Each row is followed by its class.
[ 14  18 -11   3   7   0 -18   7  29 -32   5 -64 -27  49 -26  -7  14  10
 -23   2  59 -26 -19 -20 -25 -51  18  23 -29 -10   3 -18 -27 -11   2]	Marus
[ 11  20  34  29  50 -15   4  12  60  24  13 -34 -93   3  20 -28   5  44
  47  23   6  10 -42  28   1   7  49   8  23 -50 -37  64 -58  -1  -8]	Kiro
[-40   1   6  -3  22  24 -41  -7  15  10   9  22 -26  47 -29 -53 -27 -24
  19  -5 -10  18  -5  16 -28  33  34 -25  33  23  17  19 -15 -32  10]	bop
[ -9  25   6  41 -26  10 -14  33  55 -20  27 -13 -11 -19 -17 -34  35  54
  58  15 -17 -24  11  28   4  63  17   0  23 -43 -13  56 -74 -19 -29]	Nuf
[ 12 -21  -2  10   0 -38  23  -6 -34  15  -1 -33 -29 -21  -5  43  25  17
  54   8 -14 -26  -3   4  -6 -30  51  45  -3 -12 -43 -11  47 -12  -1]	bavo
[-10  -4  39   1  58  20 -10   1  81  37  -1 -15 -47  29   6 -81 -66  28
  76  -1  -9   3  -3  84 -35  20  -2 -17  75 -23   8  21 -44  39 -40]	Nuf
[ 44  56 -27 -44 -55 -54   2  27  -5 -38  -9 -12 -13  19 -14  65  22  -7
  -4  21 -44  -8   7  35  15   1 -70 -93 -54  -7   8 -30 -66  -4  50]	Nuf
[-38  -8  -7  13 -39   5 -32   8  -6 -13  29  15   4  49 -36 -27  17 -13
  14   2  21 -17 -41  84  35  -3   6 -39   7  10  28  11 -37  -1 -28]	nen
[  3 -18  26   6   5  -7   2  18  -1   0  -9  40 -22  22 -25 -31 -22 -22
  50  30  28  -9  28  23  -2   2  -1  -9  -6 -14  -7  47   7  58   1]	Muzi
[ 45 -13 -35  34  51 -21  19   8  39 -18  42 -37 -11  55   4 -14  19  18
 -12 -14  35 -17 -40 -49 -32  25 -11  26  11 -29  -3  -9  34   1 -57]	nen
[-38  22 -37 -16  20  16 -11 -26   8  30 -18   4   3   0  20   2  36  -2
 -24  14 -48  -8 -45 -13  -5  -7  73   1  17   3   2  17   7  24  34]	Kiro
[ -6 -32  22  38  17  66 -16  10  -4  48  21   6  24  41  -5  27  -8  12
  -9 -13  23 -23 -34  71 -32  -4  42 -89 -11 -41  20 -37  59 -57  43]	bop
[ 14  14  19 -10  45 -28  12  35  21   7 -21 -21 -72 -18   8 -20  -7  -6
  79  31  14 -15 -10  65   0  55  -9  13  11 -36  -5  16 -24  -2   8]	nen
[ -3 -11  22 -33  32  52   8 -24  63  13   5 -44 -31  37 -21  -5 -13 -37
  -8  11 -11  22 -78   4 -42 -51  76 -13  -1  -1   8 -39  18  38  23]	Muzi
[-20   6  50 -33   3 -17 -24  -8  22  16   2 -12 -60 -29 -19  -6 -48  66
  50  -9  33  -3 -12   1 -19 -13  37 -13  14 -42 -13  -5  27  49 -22]	Motu
[ 43 -19  -3 -49  41 -17 -20 -22  55 -10  24 -48 -18  28 -22  21 -29  -1
  48  12  21   8 -12 -72 -43  37   5 -14  14 -33 -62 -37  51  28  28]	Muzi
[ 20 -12   1   9   7  13   0  32  11  12 -17 -31  16   6  16  14  13 -25
  36   7   4   0   1  15  -5  34   3  -3  26 -41 -13 -14 -11 -26 -11]	Kiro
[ 20 -12 -31  41  13 -37  -1  -9 -10  -6  21   4  12  17  -1  45  49  40
  47  12   1 -23   2 -59 -26  -1  25  25  27 -24 -14   6  42  64 -27]	bop
[  9   5   7  26  33 -26 -10 -25 -16 -32  14 -17  -7  76 -19  51   1  -2
 -54 -41  38   7 -48  12 -32 -98  68 -14  -6   3  29  12  72 -10  41]	mopez
[ 37   3  17  11 -34  14  28  26  32 -22  20 -27 -27  -5 -31 -12  31   1
  16  29   3 -37   9  22  -6  29  -9  -6  -7 -32 -11   2   7 -47  20]	bavo
[  7 -47  49  -3  -7   7   1 -39 -11  16  30 -10   5 -36 -38  49  -4 -88
  40   0 -18  23  -8  57  15 -17  -2  29  27   2 -37 -35 -21  -2 -48]	Marus
[-32 -23   7  -6  13  84 -14 -26  28  37   7  37 -20 -38 -10 -22 -14  53
  18 -10 -23   8 -55 -27 -26  -8  33   0  -8  55   6  30  26 -12  -9]	Kiro
[  9  12  48 -14  -9  26  22  19   7  -6   0 -12 -28 -28 -29  14 -21 -56
   4   4  -3   0  24   5 -15 -13 -16   1  -7   4  30 -30 -16 -30   6]	Nuf
[ 14 -39 -40 -49  -9   4  34  -5  32   2  29 -60 -31 -27 -33 -26  -7  52
  66  -9 -29 -16 -51 -80   8   8 -32   1  24  39  -1  18  38  21 -28]	mopez
[ 27 -19  27  26  -6 -32 -15   0  19 -31  45 -31 -75  40 -21  11 -18  35
  79  -4 -30  -6   9   7 -44  12  36 -42 -55  -9 -13   9  20 -18   3]	mopez
[ 21  25  38  53 -13   5  -6   0 -13 -41  16  -9 -20  -1 -25  15  43  43
   3  11  -4   3 -17 -15 -47 -10  43  -6 -50  15   0  -8  18 -16  12]	nen
[ 12 -16  21  18 -25 -44   4  35 -15  -7   7 -67 -12  50   8 -38  14   4
  36   0  23  40 -28 -12  -6  -4   9  25  26   1   1 -21  -4 -17 -52]	Marus
[ 15 -20   6   4  24  -2  35   2  19  35  20  -9 -46  -6  -7 -57 -30  23
  18 -10 -34 -31 -18  68 -21   7  10  21  -4 -13 -13  10  28 -28 -30]	Nuf
[ 27  11  52  32 -23  -5  30 -14 -10 -38  -5 -13 -16 -16 -13  10 -17 -48
 -53  18  -8  10  59  17 -22 -52  -9  52 -53   1 -18 -45 -27 -19  31]	Marus
[ -7  22  45  41  -6  31 -16 -22  58  -4  40 -24 -70  30  17 -16  14  20
 -11   6 -32  16  -2  23 -42  30  39 -29  36 -17  24 -19 -34 -35  17]	Nuf
[ -3 -20  20 -24  39  12  -9   7 -38  54   5  22   0 -11  93 -48 -20  -7
 -27 -18  -7  29 -30   5 -35  41 -62 -22  37  22  45 -20  -5  47  -2]	bop
[  0  -3  18  71   7 -25 -21  23 -12 -16  11  48 -18  44 -35 -10 -28  19
  20   0   7 -26  34  20 -29  12  15 -27 -21 -32 -23  34   2 -34  32]	Kiro
[-13  -9  58 -38 -26   1  -4  16   7  12  16   2 -60 -76 -28 -40 -48  40
 114  21  -9 -61  24  37   8  42  32 -20 -22 -16 -26  60  31 -10  49]	nen
[  8 -26 -44  18  38 -22  -3 -54  19  12  38  -6 -62   2   6  21  70  -3
  -6  19 -54  10 -84 -54   2  32  52 -19  23 -24 -60  73 -12  65  -5]	Kiro
[  25    4   -1  -20    6   34   -5  -22   57    8   10  -59  -25   25
   18   -6  -15   53   12   -1  -16   52  -18 -106  -34  -11   23  -24
    6   31  -26   -8  -15    7  -22]	Bizer
[ -9  13  -2 -15 -16  13  -4 -50  43 -18   3 -37  -9  19  16 -77   0  58
 -38  -3 -78  28 -54   6 -45 -32  23 -10  17  30  18 -37 -11 102   1]	Motu
[ 22  32 -15 -69   0  18 -25   3  54   2  15 -20   8  10 -20 -22  10  66
  62  31 -13  23 -13 -71 -16  23 -21 -63 -41  35  10   4  17  61 -49]	bop
[ 11  19 -25   3 -15 -11   1  12  38 -21  35 -57 -39  19  18 -13  76   8
  11  14 -51   3 -44 -16   3  42  33 -17   4 -12  -3  35 -55 -21   3]	bavo
[ 24 -62  10  16  26   4 -14   8  74 -25  16 -33 -25  45  25   5 -55  11
  48 -16  25  23 -24  36 -21  38 -17 -33  37 -77 -15  -6  -8  47 -10]	Bizer
[  7 -32  24   5 -68 -12  43  -9 -10  16   1 -21 -50 -44  21   8   2  47
   3  -6  -7  21 -17  23  18 -15  18  36  15 -26 -18 -38  31  -4 -52]	Motu
[ 36 -33  17  64  -6  13 -14  -1  30 -52  32 -38 -37   9 -19 -50  35  41
  23  21  30  -1 -18  -3 -30  41  24  56  -9 -22 -44  10  33 -30   3]	Kiro
[ 10 -11   6 -60 -76   2 -15 -11  29 -11  26 -54 -76  13  22  -9   9  16
  26  15 -48  16 -42   6  -1  40  12 -56   5   3   3 -32 -12   0  25]	Bizer
[-23  17  22  16   7  -2 -32  15 -21  38  18 -18 -12  13  28 -43  14  53
  60  15  13 -38  12  28   3  13  46   8  35   4  22  21  25 -11  31]	Bizer
[-37  -2 -25  47 -23  14   0  -7 -61   3 -17  14  -7   0  -3  36  23   0
 -61 -25 -55   3 -17  33  11 -55  28 -56 -57  13  20   0 -63  -2  26]	Motu
[  22  -13  -34   39  -23  -11   -7  -29    3  -39   50  -41 -100   42
  -16   -8   82   26  -33   -2  -12   36  -35  -84  -27   58   57   19
    3   11  -20   19   29  -84  -26]	bop
[ -3 -11   9 -41  -5 -22  22  19  19  53  20 -34  10 -35  15  -5 -43  28
  71 -21 -32 -17 -30  25  36 -15  21  -9  33 -29 -21  16  -3   0 -11]	Motu
[-39  61  30 -37  10   5 -58  -5  48  10   5  12  48  -6   1 -48 -22  51
  79  43  26 -57  24  30 -24 -39  86  51 -10   2  -7  17  26  71  42]	Nuf
[-24 -43 -44   3 -71 -47  -2 -29 -28   6 -11 -56 -10  61  49  -2   7  32
  30 -12 -23  37  20  11  41 -27  51  -7  35   6 -28   7   7  14 -56]	mopez
[-31  54  10 -60   7 -16 -37   0  95 -26  24  41   0 -15 -17 -15 -58  50
  45 -24 -68 -10 -32  26 -37  33  24 -26   5 -22  34  15 -15  42  26]	Motu
[-15 -15  30  -9  27  -2 -21 -20  25  10  11 -13 -48   6  -4   6 -42  38
  51 -14  10  25   9 -41 -34  -6  62  -4  -4  -3 -11  14  64   5 -23]	Nuf
[-21 -17 -58 -11   9  -2  12  20  43  -9   3   6 -19  -2 -12  32 -28 -30
  33  14 -52 -30  24 -15  12  67 -29 -54  -3 -58   2  -5 -46   7  56]	bop
[  5  16  13 -18  45 -37   2  14  16  43 -10  17  -3 -27   7  46 -23  46
  42  -2  35 -49  21   3 -26   3   7  11  36 -90 -29  -5   7  75 -40]	Muzi
[  0  19  -9 -85 -12 -30 -28   4  31  22  19 -18 -39  16  20   4 -20   8
  58   3   6  11 -15 -82  -6  31  29  -2  29   7  -9   8  13   3 -24]	Bizer
[ -3   9  -2 -25 -50  12  10  14  -4   0  17 -32   0 -17 -10  13  43   0
   5   0 -46   3 -29 -12  12  -6  32 -31 -29  16   1   7 -16 -33 -10]	bavo
[  5   9   4  24 -15 -13 -15  18 -36   4 -16 -48  -7  20 -17 -54  19  30
  26  13   2  28 -26   1   6 -17  26 -14  -6  26 -45  20 -50 -17  15]	Motu
[ 18  11  23  -1 -10   3   2  15  -6 -47   0 -10 -19 -17 -24   0  17 -33
 -13  21 -25 -13  10 -37 -49  11  -8 -22 -53  -1   0 -10 -19  26  54]	bavo
[ 37  10  18  25 -57 -45  24  13  -5 -48   9  -3 -55  58  16  50  -1  -3
 -23   7  15  17  15  20  -2 -50  -8 -30 -50  -9  18 -13  -8 -18  29]	mopez
[ 40   0  -5  47 -50 -32  13  24 -48 -12  31 -25   1  38  12  18  39 -17
 -36  19  -7   4   5 -12  19  23  -3 -33 -22 -15 -37 -12 -12 -79  65]	Bizer
[ 15   5   9  15 -51 -46  22  23 -44  24   7   6 -34  16   5  59  17  37
  36   5  22 -36  27 -18   6 -47  26 -18  11 -28   8   4  24  -1 -17]	bop
[ -8 -46  -7  88 -18  46  17  28 -24  14   2  20  33  30  13 -26  12  24
 -12 -26  -8  10 -17  42   3  15  12 -10  35   1  15  35   3 -64  -2]	Bizer
[ 11  20  46 -20 -19  15 -13  28  52  21   9 -56 -21  62  -9 -53 -11  22
  49  30  18 -18  -5  60 -19  26  71 -50  25 -49  -9 -12  37 -48  59]	Muzi
[  2   5  36 -12  33  32  -9   2  77  -5 -13  33 -30 -20  -1 -13 -46  34
  44  -8   7  -3  -4  58 -33  14  26  -4  -4 -45  18  40  20  36  -1]	Motu
[  1 -25  -3  30  25  -9  21  30  21   1 -10  -2 -48  11   8 -15 -30  37
   2 -34  15   5 -27  56 -24  22   7  44  16 -46  -9  -4  -7 -55 -18]	Muzi
[-18  -2 -13  12  26 -23 -32   6  28   1   3   0 -30  54   4 -86 -27  57
  32 -16 -19 -46 -32 107 -36  -4  22 -15   3 -30  22  17 -24  72 -13]	Motu
[ 17  11 -13  72  57 -23  12  38  67  -2  34   2 -65  31   5 -21   7  49
  45  14  11 -51  -1  27 -31  32  32  25 -12 -88 -14  54 -51   7 -27]	bop
[ 23  19 -10 -14   6 -81   9   4  13 -14  38 -39 -43  55  49  28  20 -72
  38   9 -51   5  16 -29  22  23  29 -35  14 -28  12  37 -39  28  -4]	nen
[  0 -12 -44 -52  39  15  -3  -6  27  27   0   2  16  30  22  -7 -25 -25
  22   9  34   3 -13 -77 -12  11 -26  14  13  38   6  -9  33  17  -1]	mopez
[-17   3   7  -2  -1 -22  -5  -6  -3 -31 -14 -70 -52 -13  40 -10   4  28
   6   7  -4   9  31 -20 -12  -6  36  40   8 -25  18 -25   5  33  30]	bop
[  5 -29 -15  11   0 -13 -19 -21  37 -21  67  -1 -17  13  -4  11  25   3
  32   1 -38 -14 -47  -3   5  28  21 -51   0 -28 -15  65  -6  59  13]	Nuf
[ 33   8  25  36 -36   5  13  22  36 -18 -18 -28 -51  36  18   2  -2  15
  43  34  -6  13  48  10 -31  41  14 -39 -26 -36 -23 -24 -36 -29 -12]	nen
[ 16 -27 -13  47  21   8  17 -11  -9  -7  36   9  -2  -4 -18  38  42  -1
  -5  -9   8  19 -39 -64  -7  10 -14   0  12  15  -7  29  14   0 -26]	mopez
[  2 -32 -87 -46  12 -26  19  19 -27  -6 -54 -37 -12  -6   8  -5  16 -55
  16   5  -7 -21  28 -58  21  22 -22  27 -29  -2  -9  42 -11  31 -25]	Marus
[-26   9 -15  27  16 -19   4  11   0  15   3 -29 -23  19   3 -18  10  72
   9 -13 -39  18 -12 -43  -1   7  80 -32  -2 -27  -3  55  22  10 -36]	Bizer
